Each row is followed by one of two labels, saying whether the row has a hidden trait. Each part has a new trait and two new labels.
-6.349  -3.725  -4.666  -3.255  2.149  -6.101  -0.316  -3.017  1.746  -1.190  -1.525  1.354  1.036  -0.897  -0.134  -0.737  -1.524  -3.670  4.476  1.400  -0.879  0.164  1.862  0.095  -0.375  0.720  -0.631  0.061  -2.415  -0.909  -1.441  1.898  2.294  0.288  -4.419  -1.008  -1.132  -4.742  1.060  -0.579  2.482  -2.671  -0.339  -3.520  -1.515  -8.476  -2.641  1.269  -2.566  1.363  -4.174  -0.867  -1.670  2.756  5.743  0.618  2.085  -0.544  2.767  -0.130  1.042  0.264  0.173  2.070  -3.445 : S
-5.277  -5.721  -4.877  -4.216  1.971  -5.886  -0.537  -2.879  2.060  -1.118  -1.377  0.963  1.018  -1.213  0.161  -0.743  -1.389  -2.640  4.720  0.415  -1.145  -1.065  1.909  0.121  -1.125  0.681  -0.346  0.313  -2.306  -0.564  -1.507  1.826  1.867  0.340  -5.255  -0.936  -1.528  -5.781  0.646  -0.328  2.452  -2.460  -0.039  -4.389  -1.538  -9.095  -2.528  1.290  -2.723  1.111  -3.391  -0.907  -1.787  2.512  4.874  0.383  1.679  -0.614  2.544  -0.166  1.806  0.466  -0.034  2.057  -4.134 : S
-5.711  -6.282  -4.246  -3.086  2.258  -5.992  -0.206  -1.948  1.788  -1.335  -2.379  2.595  1.283  -1.209  0.758  -1.059  -1.821  -2.566  4.343  -1.026  -1.519  1.465  2.315  0.027  -0.478  0.738  -0.401  -0.057  -2.323  -1.144  -1.063  3.801  2.631  0.259  -4.746  -0.738  -1.516  -4.754  1.997  -0.618  2.781  -1.983  -0.051  -3.198  -1.770  -7.578  -2.418  1.064  -2.248  1.272  -3.280  -1.236  -1.500  3.349  5.203  0.505  1.495  -0.172  3.013  0.064  1.600  -0.246  0.007  2.341  -4.733 : S
-5.528  -5.666  -5.232  -3.555  2.266  -5.798  -0.525  -3.191  2.143  -1.422  -1.367  1.061  1.276  -1.302  0.241  -0.682  -1.654  -2.489  2.482  1.702  -1.542  -0.083  1.698  -0.030  -1.092  0.786  -0.952  -0.095  -2.675  -0.579  -1.096  2.126  2.422  0.727  -7.941  -0.717  -1.453  -5.089  0.583  -0.485  3.183  -2.587  -0.387  -3.220  -1.303  -8.638  -2.392  1.317  -2.499  0.902  -4.556  -1.421  -0.908  2.901  5.072  0.244  1.827  -0.172  2.664  -0.037  1.840  0.315  0.022  1.991  -4.364 : S
-0.365  -4.000  -1.650  6.902  0.368  -1.179  0.272  2.759  6.364  0.740  -5.314  -0.063  -2.359  -1.798  1.924  -1.015  -0.519  0.398  1.759  4.224  2.325  2.472  2.607  0.056  0.255  1.769  1.335  0.345  -1.725  -2.557  0.733  -4.936  -3.207  0.847  1.510  -0.231  -1.076  3.024  6.239  -0.696  0.769  -2.964  1.701  -2.967  1.235  -1.618  -0.863  2.326  0.133  -0.338  0.590  -3.490  -2.125  1.213  -3.807  -0.168  -3.352  -2.342  6.277  1.301  -2.842  -1.428  0.657  -0.811  -6.620 : S
-5.237  -4.852  -4.859  -3.848  2.201  -6.248  -0.625  -2.255  2.077  -1.039  -1.328  1.447  0.859  -1.061  -0.266  -0.706  -1.565  -2.278  5.548  0.583  -1.466  0.350  1.669  0.111  -0.777  0.777  -0.385  0.104  -2.424  -0.751  -1.396  2.394  2.421  0.248  -5.012  -0.895  -1.540  -4.524  1.762  -0.610  2.662  -2.233  -0.739  -3.761  -1.443  -8.013  -2.149  1.449  -2.170  0.600  -3.785  -1.300  -1.744  2.696  4.598  0.693  1.977  -0.785  2.365  -0.015  1.645  0.230  0.137  1.946  -5.369 : S
0.557  -1.974  -5.012  -3.675  1.936  -6.416  -0.698  -0.213  1.561  -1.374  -2.686  -0.543  2.112  -0.718  -0.364  -0.032  -2.088  -2.220  4.947  -1.259  -1.268  -1.922  0.942  -0.233  -2.204  0.896  -0.597  0.150  -2.440  -0.808  -1.955  1.607  4.541  -0.590  -4.885  -2.446  -1.766  -5.210  2.656  -0.572  1.957  -1.997  -0.605  -4.377  -1.932  -6.437  -2.366  2.967  -3.810  1.195  -3.860  1.150  -1.547  2.141  5.813  1.606  1.765  0.404  3.386  0.117  0.312  0.334  -0.461  2.253  -5.697 : Z
2.184  -3.525  -1.723  7.559  -0.111  -0.724  -0.261  1.505  2.396  -0.192  -5.513  -1.070  -2.395  -1.369  0.689  -0.494  -1.140  0.567  0.738  4.585  2.718  2.134  3.469  0.168  -0.043  1.582  1.695  -0.389  -0.905  -0.510  0.893  -5.561  -3.131  0.349  2.236  -0.504  -1.339  2.281  4.633  -0.251  0.548  -2.145  0.849  -2.391  0.916  -1.106  0.169  2.300  0.364  -0.471  1.727  -3.832  -1.108  0.143  -1.765  -0.509  -3.081  -2.328  5.431  1.535  -2.908  -1.358  0.313  -0.799  -4.140 : S
-2.874  -3.278  -4.583  -2.741  1.977  -5.126  -0.655  -4.983  -0.107  -1.180  -3.877  -0.329  0.933  -0.314  -2.321  -0.345  -1.479  -3.892  4.693  0.796  -1.376  -1.104  1.936  0.119  -1.361  0.948  -0.829  -0.101  -2.315  0.084  -1.521  2.278  3.911  -0.459  -3.986  -1.342  -1.334  -5.411  1.226  -0.533  2.211  -2.281  -0.886  -4.487  -1.621  -9.999  -2.383  2.060  -3.414  -0.110  -4.251  -1.236  -1.191  2.565  6.231  0.265  1.528  -2.071  2.274  -0.199  2.372  0.794  -0.106  1.878  -2.291 : S
-1.710  1.237  0.547  -0.582  0.328  3.808  0.764  -2.929  -5.557  2.749  -3.238  6.444  -4.558  0.196  -0.037  -0.548  0.165  5.242  5.448  -2.051  -1.000  3.394  -1.562  -0.121  2.273  0.243  -1.418  2.186  0.305  2.564  1.132  0.930  0.904  -1.063  -0.536  1.796  -1.459  1.482  -0.632  -0.215  0.342  -2.762  1.814  0.723  -0.771  -3.701  0.677  2.533  -3.016  -2.475  0.722  -1.363  -0.374  -1.792  -0.978  -2.272  -0.942  -0.412  1.076  -0.266  0.720  0.468  0.704  0.301  -7.462 : Z
-0.492  -1.767  2.244  -1.324  0.288  5.915  -0.563  -9.709  -5.429  3.775  -3.364  4.488  -3.339  1.147  -1.265  0.132  1.003  2.732  0.435  0.907  -0.082  2.825  -1.881  0.233  1.720  0.871  -1.397  3.979  0.675  1.088  0.460  0.013  -0.073  -1.560  -1.463  1.657  1.435  0.962  -0.693  -0.238  0.681  -1.967  5.321  1.740  -0.022  -6.401  -0.294  3.163  -4.565  -2.806  3.174  -1.617  -2.264  -0.962  -1.061  -2.268  -0.334  -3.231  0.351  -0.408  1.899  1.811  0.878  -0.074  -5.959 : S
0.764  -0.861  -4.313  -3.285  1.676  -3.797  -1.098  -4.636  0.892  -2.205  -1.844  -0.479  2.775  -0.784  -0.885  -0.592  -2.508  -3.674  2.999  1.246  -0.696  -4.688  2.450  -0.114  -2.418  0.982  -0.385  0.052  -1.358  -1.489  -2.302  0.254  3.886  -0.710  -3.564  -2.420  -0.863  -4.927  0.723  -0.463  2.258  -1.456  0.919  -4.351  0.325  -4.819  -2.078  3.399  -4.122  1.513  -2.955  0.766  -0.610  2.912  3.697  1.414  2.276  -0.511  2.087  -0.212  1.824  0.351  -0.687  2.359  -2.585 : Z
-2.739  0.697  1.127  -0.842  0.471  4.632  0.410  -7.819  -2.373  2.182  -4.076  4.847  -2.898  0.057  1.616  -0.452  -0.120  2.911  4.673  1.317  -0.616  -0.083  -2.128  -0.173  2.502  -0.107  -2.420  2.625  0.757  1.123  0.441  -1.147  0.419  -1.436  -0.928  2.346  -0.744  1.775  -1.282  -0.429  1.067  -2.880  3.874  -0.173  -0.957  -2.917  0.422  3.946  -4.359  -2.213  2.526  -1.292  -0.346  -0.571  -3.161  -1.962  -0.592  -1.527  0.433  -0.539  1.882  0.916  0.559  -0.243  -6.876 : Z
2.053  0.136  5.591  2.319  0.386  -0.427  3.294  9.999  2.475  -2.818  2.342  -8.143  1.037  1.706  0.790  0.975  -0.621  -0.688  4.146  3.966  -4.138  5.432  -3.891  0.049  -0.086  0.640  -1.287  -0.520  -1.468  -1.226  1.026  -1.627  2.298  2.967  3.901  0.293  -0.373  -1.185  -1.043  -1.010  0.788  -2.434  -7.421  -1.790  -3.464  3.074  0.501  -2.670  1.759  5.924  0.512  -1.349  -3.511  0.263  2.001  1.430  -0.522  0.406  2.646  -0.070  2.000  0.732  1.185  -0.753  0.944 : Z
-1.819  -6.012  -3.095  -3.144  1.174  -2.846  -2.202  -5.945  2.422  -3.876  2.076  5.543  3.865  -2.797  3.634  -0.471  -2.904  -5.192  -4.145  5.218  2.391  -3.001  1.101  0.097  -2.448  -0.033  1.292  0.764  -1.377  -3.342  -0.841  -0.179  -0.250  -0.354  -4.606  -0.749  -1.225  -4.452  -2.700  -0.454  4.617  -2.414  4.309  -2.574  0.046  -3.439  -0.451  0.968  -0.695  3.360  -1.941  -1.415  -4.193  3.442  2.920  -0.207  2.773  -0.260  -1.123  -0.913  1.720  -0.248  -0.487  2.126  -4.517 : Z
